Below are the code and all the weights of a small trained network. Each question names an input and a target symbol and asks about switching units off, where a switched-off unit gives its printed mean instead of its output.

import numpy as np


def w(rows, s, z=0):
    codes = np.array(rows[::2]) - 128.0
    scale = np.full(codes.shape[1], s)
    scale[-1] = z or s
    return codes * scale


def f(y):
    return y / 2 * (1 + np.tanh(0.7978845608 * (y + 0.044715 * y**3)))


def softmax(a):
    e = np.exp(a - a.max(-1, keepdims=True))
    return e / e.sum(-1, keepdims=True)


def log_softmax(a):
    a = a - a.max(-1, keepdims=True)
    return a - np.log(np.exp(a).sum(-1, keepdims=True))


def net(x, mask):
    ids = ['ΓΠΣΦΩβδζηλμτψ'.index(c) for c in x.split()]
    T = len(ids)
    res = E[ids] + P[:T]
    u = 0
    for l in range(3):
        q, k, v = (res @ M[l].T for M in (Q, K, V))
        z = softmax(np.where(np.tri(T) > 0, q @ k.T / 4**0.5, -1e9)) @ v
        res = res + np.where(mask[u], z, O[l][:, -1]) @ O[l][:, :-1]
        u += 1
        y = f(res @ A[l][:, :-1].T + A[l][:, -1])
        res = res + np.where(mask[u : u + 4], y, B[l][:, -1]) @ B[l][:, :-1]
        u += 4
    return log_softmax(res[-1] @ U[:, :-1].T + U[:, -1])


Q, K, V, O, A, B = {}, {}, {}, {}, {}, {}
E = w([
[126,81,177,220,102,70,47,103,97,109,120,165],'Γ',
[158,74,62,181,41,137,131,126,136,116,150,148],'Π',
[169,80,98,184,163,166,112,126,194,89,111,102],'Σ',
[85,103,159,111,42,120,96,157,214,176,186,135],'Φ',
[164,186,139,182,182,86,171,15,169,115,110,110],'Ω',
[110,76,116,115,155,146,184,125,34,154,89,128],'β',
[80,94,126,110,103,219,174,210,73,127,164,182],'δ',
[168,120,145,51,164,163,163,153,154,172,133,83],'ζ',
[107,122,165,73,111,188,157,183,221,172,106,137],'η',
[76,179,146,134,78,115,5,162,105,150,94,167],'λ',
[122,116,121,197,113,125,104,39,143,85,185,118],'μ',
[139,187,77,128,97,111,122,53,115,71,58,149],'τ',
[79,125,143,83,121,187,107,109,95,180,141,117],'ψ',
],0.02)
P = w([
[117,128,165,88,228,86,135,203,177,6,132,112],'0',
[123,66,45,70,132,31,178,126,108,144,134,137],'1',
[240,105,179,116,75,125,97,190,78,125,123,132],'2',
[96,106,52,165,173,195,117,142,150,106,133,174],'3',
[138,90,46,91,121,70,143,96,94,124,161,130],'4',
[235,137,202,111,68,112,87,165,102,154,123,127],'5',
[72,85,30,192,151,231,118,132,163,140,116,152],'6',
[135,96,56,106,114,98,125,77,93,134,164,118],'7',
[238,140,205,111,68,112,83,171,97,148,122,134],'8',
],0.014)
Q[0] = w([
[251,122,181,148,33,144,117,231,168,138,94,114],'L0H0',
[92,48,104,165,211,83,87,71,186,139,98,47],'L0H0',
[124,121,87,94,148,139,161,141,151,172,94,111],'L0H0',
[255,98,181,49,71,52,110,119,61,128,136,91],'L0H0',
],0.0083)
K[0] = w([
[116,112,171,110,157,91,138,243,233,33,179,130],'L0H0',
[178,61,121,163,145,124,47,32,128,192,129,90],'L0H0',
[173,61,72,35,164,127,157,159,176,226,74,99],'L0H0',
[173,111,186,60,134,2,158,160,73,27,204,93],'L0H0',
],0.0072)
V[0] = w([
[142,242,248,190,169,172,141,151,81,115,161,100],'L0H0',
[124,214,61,142,129,160,221,175,192,41,25,116],'L0H0',
[139,69,154,141,55,88,223,137,151,88,222,100],'L0H0',
[41,185,232,153,154,253,115,27,6,117,189,157],'L0H0',
],0.0043)
O[0] = w([
[125,129,174,144,72,63,212,139,209,114,94,38,31],'L0H0',
[76,213,178,141,197,181,174,145,124,57,184,143,193],'L0H0',
[160,101,206,156,239,50,135,216,61,62,254,139,168],'L0H0',
[137,87,57,136,196,108,114,219,135,159,90,100,3],'L0H0',
],0.0087,0.0038)
A[0] = w([
[121,152,132,60,13,124,99,182,119,129,100,163,167],'L0N0',
[48,131,80,64,122,91,110,129,118,124,146,111,5],'L0N1',
[193,113,145,105,136,150,131,142,97,166,153,146,20],'L0N2',
[255,146,182,137,90,109,114,91,139,131,136,82,88],'L0N3',
],0.0089,0.0018)
B[0] = w([
[71,37,143,186,139,65,168,76,88,188,143,179,237],'L0N0',
[37,151,119,148,141,122,44,126,62,253,133,29,161],'L0N1',
[123,139,187,178,140,75,137,2,226,172,60,75,203],'L0N2',
[101,67,151,85,113,163,142,164,28,99,60,168,254],'L0N3',
],0.0089,0.0068)
Q[1] = w([
[130,111,254,122,124,133,70,228,94,140,93,100],'L1H0',
[149,90,157,78,143,181,122,89,46,134,141,94],'L1H0',
[139,97,202,178,128,113,122,133,37,55,108,127],'L1H0',
[107,184,45,134,154,76,132,138,127,111,111,49],'L1H0',
],0.0076)
K[1] = w([
[31,102,203,50,164,78,120,209,156,104,106,181],'L1H0',
[149,100,87,36,161,140,126,119,90,127,179,68],'L1H0',
[116,140,95,111,133,49,167,149,49,3,131,44],'L1H0',
[158,150,132,214,172,115,110,115,64,156,35,159],'L1H0',
],0.0074)
V[1] = w([
[73,141,105,2,114,82,109,153,182,110,80,138],'L1H0',
[121,83,178,134,112,66,184,92,221,110,92,154],'L1H0',
[195,120,167,104,118,110,143,150,62,132,129,132],'L1H0',
[141,99,112,115,153,153,116,117,136,169,163,209],'L1H0',
],0.0068)
O[1] = w([
[51,30,91,42,138,158,117,89,173,165,123,215,62],'L1H0',
[126,132,16,231,253,140,149,223,198,149,147,148,139],'L1H0',
[55,102,138,151,57,232,146,101,65,141,54,47,58],'L1H0',
[156,52,180,80,158,126,183,126,96,2,203,142,252],'L1H0',
],0.0082,0.0032)
A[1] = w([
[162,190,163,129,105,154,147,215,162,114,176,194,92],'L1N0',
[149,72,127,156,166,75,111,33,143,197,140,108,3],'L1N1',
[198,82,101,108,54,145,142,255,66,111,171,130,194],'L1N2',
[53,86,163,173,90,104,160,196,37,159,126,119,108],'L1N3',
],0.006,0.0035)
B[1] = w([
[105,179,197,127,88,228,35,112,25,207,62,207,158],'L1N0',
[218,229,178,112,104,84,114,180,110,79,92,138,195],'L1N1',
[195,172,114,45,166,86,133,151,131,172,82,176,195],'L1N2',
[201,147,72,82,196,197,151,206,123,2,77,69,254],'L1N3',
],0.0085,0.0093)
Q[2] = w([
[139,147,42,133,151,86,81,3,137,136,196,65],'L2H0',
[146,174,130,104,104,153,168,96,163,70,89,179],'L2H0',
[193,67,153,229,117,179,101,87,180,118,52,153],'L2H0',
[191,50,87,183,156,110,52,79,108,68,186,139],'L2H0',
],0.006)
K[2] = w([
[225,101,74,188,80,155,159,43,46,223,114,187],'L2H0',
[110,130,95,81,108,162,131,75,172,3,128,118],'L2H0',
[96,130,158,237,181,190,73,126,199,127,43,182],'L2H0',
[173,57,120,204,32,165,113,99,172,143,197,94],'L2H0',
],0.0053)
V[2] = w([
[141,209,131,115,67,103,99,145,187,106,75,183],'L2H0',
[110,172,215,142,138,191,108,91,125,140,51,2],'L2H0',
[75,197,87,95,172,69,243,108,79,94,94,154],'L2H0',
[162,41,85,151,129,104,116,65,119,103,78,138],'L2H0',
],0.0055)
O[2] = w([
[3,232,201,114,66,183,204,65,135,142,173,241,138],'L2H0',
[182,64,186,128,152,145,68,139,84,171,117,112,66],'L2H0',
[74,57,143,94,30,98,185,143,149,221,104,12,255],'L2H0',
[254,151,11,254,143,247,157,118,92,114,33,227,80],'L2H0',
],0.0068,0.0048)
A[2] = w([
[132,103,141,176,125,46,177,6,112,191,157,115,101],'L2N0',
[182,142,116,100,175,254,140,115,206,161,181,101,98],'L2N1',
[133,122,59,107,125,6,111,141,97,152,164,138,2],'L2N2',
[179,139,169,218,89,124,176,107,112,96,45,81,92],'L2N3',
],0.0075,0.007)
B[2] = w([
[100,166,237,23,194,254,29,223,216,135,139,238,171],'L2N0',
[25,195,231,64,54,43,40,174,90,51,128,77,165],'L2N1',
[106,41,251,108,81,227,165,230,142,95,31,121,171],'L2N2',
[205,98,28,162,63,162,47,169,229,125,237,214,254],'L2N3',
],0.0084,0.0076)
U = w([
[159,143,209,156,131,220,108,145,153,56,137,87,6],'Γ',
[208,233,139,83,196,69,131,186,192,184,111,111,183],'Π',
[101,50,123,99,181,72,134,142,119,164,212,190,134],'Σ',
[84,132,141,105,81,180,96,171,119,167,141,163,14],'Φ',
[134,179,110,84,88,155,199,132,187,87,111,112,160],'Ω',
[149,105,139,136,222,56,148,57,167,42,128,106,253],'β',
[106,68,77,86,96,114,67,130,152,180,166,103,194],'δ',
[101,72,131,130,214,254,159,102,111,91,106,67,195],'ζ',
[108,121,92,118,197,210,92,155,197,117,120,142,40],'η',
[117,207,115,107,116,185,126,241,95,191,127,89,76],'λ',
[178,186,198,137,143,121,166,152,32,189,145,141,130],'μ',
[115,138,156,81,78,65,130,144,187,58,153,38,125],'τ',
[123,101,148,122,110,8,79,118,180,128,48,184,121],'ψ',
],0.0065,0.0057)

Each question gives the input, a string of symbols that net reads in full, and the target symbol t.
The units are the heads (4 rows each of Q, K, V and O) and the neurons (one row each of A and B). Each row of codes is followed by its name. A weight is (code - 128) times the scale printed after its matrix; where a second scale follows, it is the last column's (O, A, B and U).
mask holds one flag per unit, layer by layer, with each layer's heads first. A switched-off unit (its flag False) gives its mean, the last column of its rows in O or B, instead of its output. The means were averaged over made-up inputs and are rounded, as every weight is.
A unit's drop is (log p(t) with every unit on - log p(t) with that unit switched off) / (log p(t) with every unit on - log p(t) with every unit switched off).
The circuit of an input: a set's keep is (log p(t) with only the set's units on - log p(t) with every unit switched off) / (log p(t) with every unit on - log p(t) with every unit switched off). Starting from the 12 units with the biggest drops (on a tie, the unit counted first), units are removed one at a time, each time the one whose removal leaves the highest keep (on an exact tie, the one counted first), for as long as the keep stays at least 0.8.
units of the circuit, in order: the units of the circuit, biggest drop first
k most important neurons: the k neurons with the biggest drops, biggest first
k most important neurons of layer l: the k neurons of layer l with the biggest drops, biggest first
input ζ μ ζ Π λ η Γ δ, target ζ: units of the circuit, in order => (L1H0, L1N3)
input Σ Ω Φ Σ μ, target Γ: units of the circuit, in order => (L2N2, L1H0, L2N0, L0H0)
input λ λ ζ ψ, target δ: units of the circuit, in order => (L0H0, L1H0, L0N1)
input Π Φ δ Π η, target Σ: most important neuron of layer 0 => (L0N3)
input η μ β ψ λ ζ μ, target β: units of the circuit, in order => (L0N3, L1H0)
input Σ Σ ζ Σ ζ Π ζ τ Ω, target μ: 2 most important neurons => (L0N2, L0N3)
input β Π ζ λ, target ψ: 2 most important neurons of layer 0 => (L0N3, L0N0)
input Π ζ Π, target Γ: 2 most important neurons => (L0N2, L1N3)
input ψ δ μ β Φ ζ, target ψ: 2 most important neurons => (L0N2, L0N3)
input λ Φ Σ τ τ τ μ μ, target Γ: 2 most important neurons => (L1N3, L0N3)
input λ δ μ, target Ω: units of the circuit, in order => (L0H0, L1H0, L2H0)
input ζ β λ η Φ δ, target ζ: units of the circuit, in order => (L1N3, L0N0)
input Φ Φ β μ η, target Σ: units of the circuit, in order => (L1N3, L1H0)
input ζ ζ Σ τ μ λ, target ζ: 3 most important neurons of layer 0 => (L0N0, L0N3, L0N2)
input λ ζ ζ δ τ η ζ Ω, target η: 3 most important neurons => (L2N0, L1N3, L2N3)
input ψ μ Ω Π τ Π ζ β, target δ: 2 most important neurons => (L2N3, L0N1)
input μ Φ ψ Σ Π μ λ ζ λ, target Π: most important neuron => (L1N3)
input μ ζ Φ ζ λ Π τ, target Ω: units of the circuit, in order => (L2H0, L1H0, L0H0)
input ζ ζ ζ Π μ β ζ Γ Σ, target ζ: units of the circuit, in order => (L1H0, L0N3, L1N1)
input ζ Ω Π Γ Π Φ η Ω ψ, target ζ: most important neuron of layer 0 => (L0N3)
input Γ Π μ Φ μ ζ β μ ζ, target η: 2 most important neurons => (L2N3, L0N3)
input τ Φ Ω, target Φ: units of the circuit, in order => (L2H0, L1N3, L0H0, L2N0)
input Ω Ω ψ λ, target ψ: 3 most important neurons => (L0N3, L1N1, L0N0)
input Π δ ζ ζ, target τ: 3 most important neurons => (L2N1, L0N0, L0N3)
input Ω ζ μ ζ λ, target λ: 2 most important neurons of layer 1 => (L1N1, L1N3)
input μ λ Γ, target Π: units of the circuit, in order => (L0H0, L1H0)
input δ λ λ Σ, target Γ: 2 most important neurons => (L1N0, L0N0)
input λ ζ ψ ψ μ Φ ψ Π, target Ω: 2 most important neurons => (L1N2, L1N0)
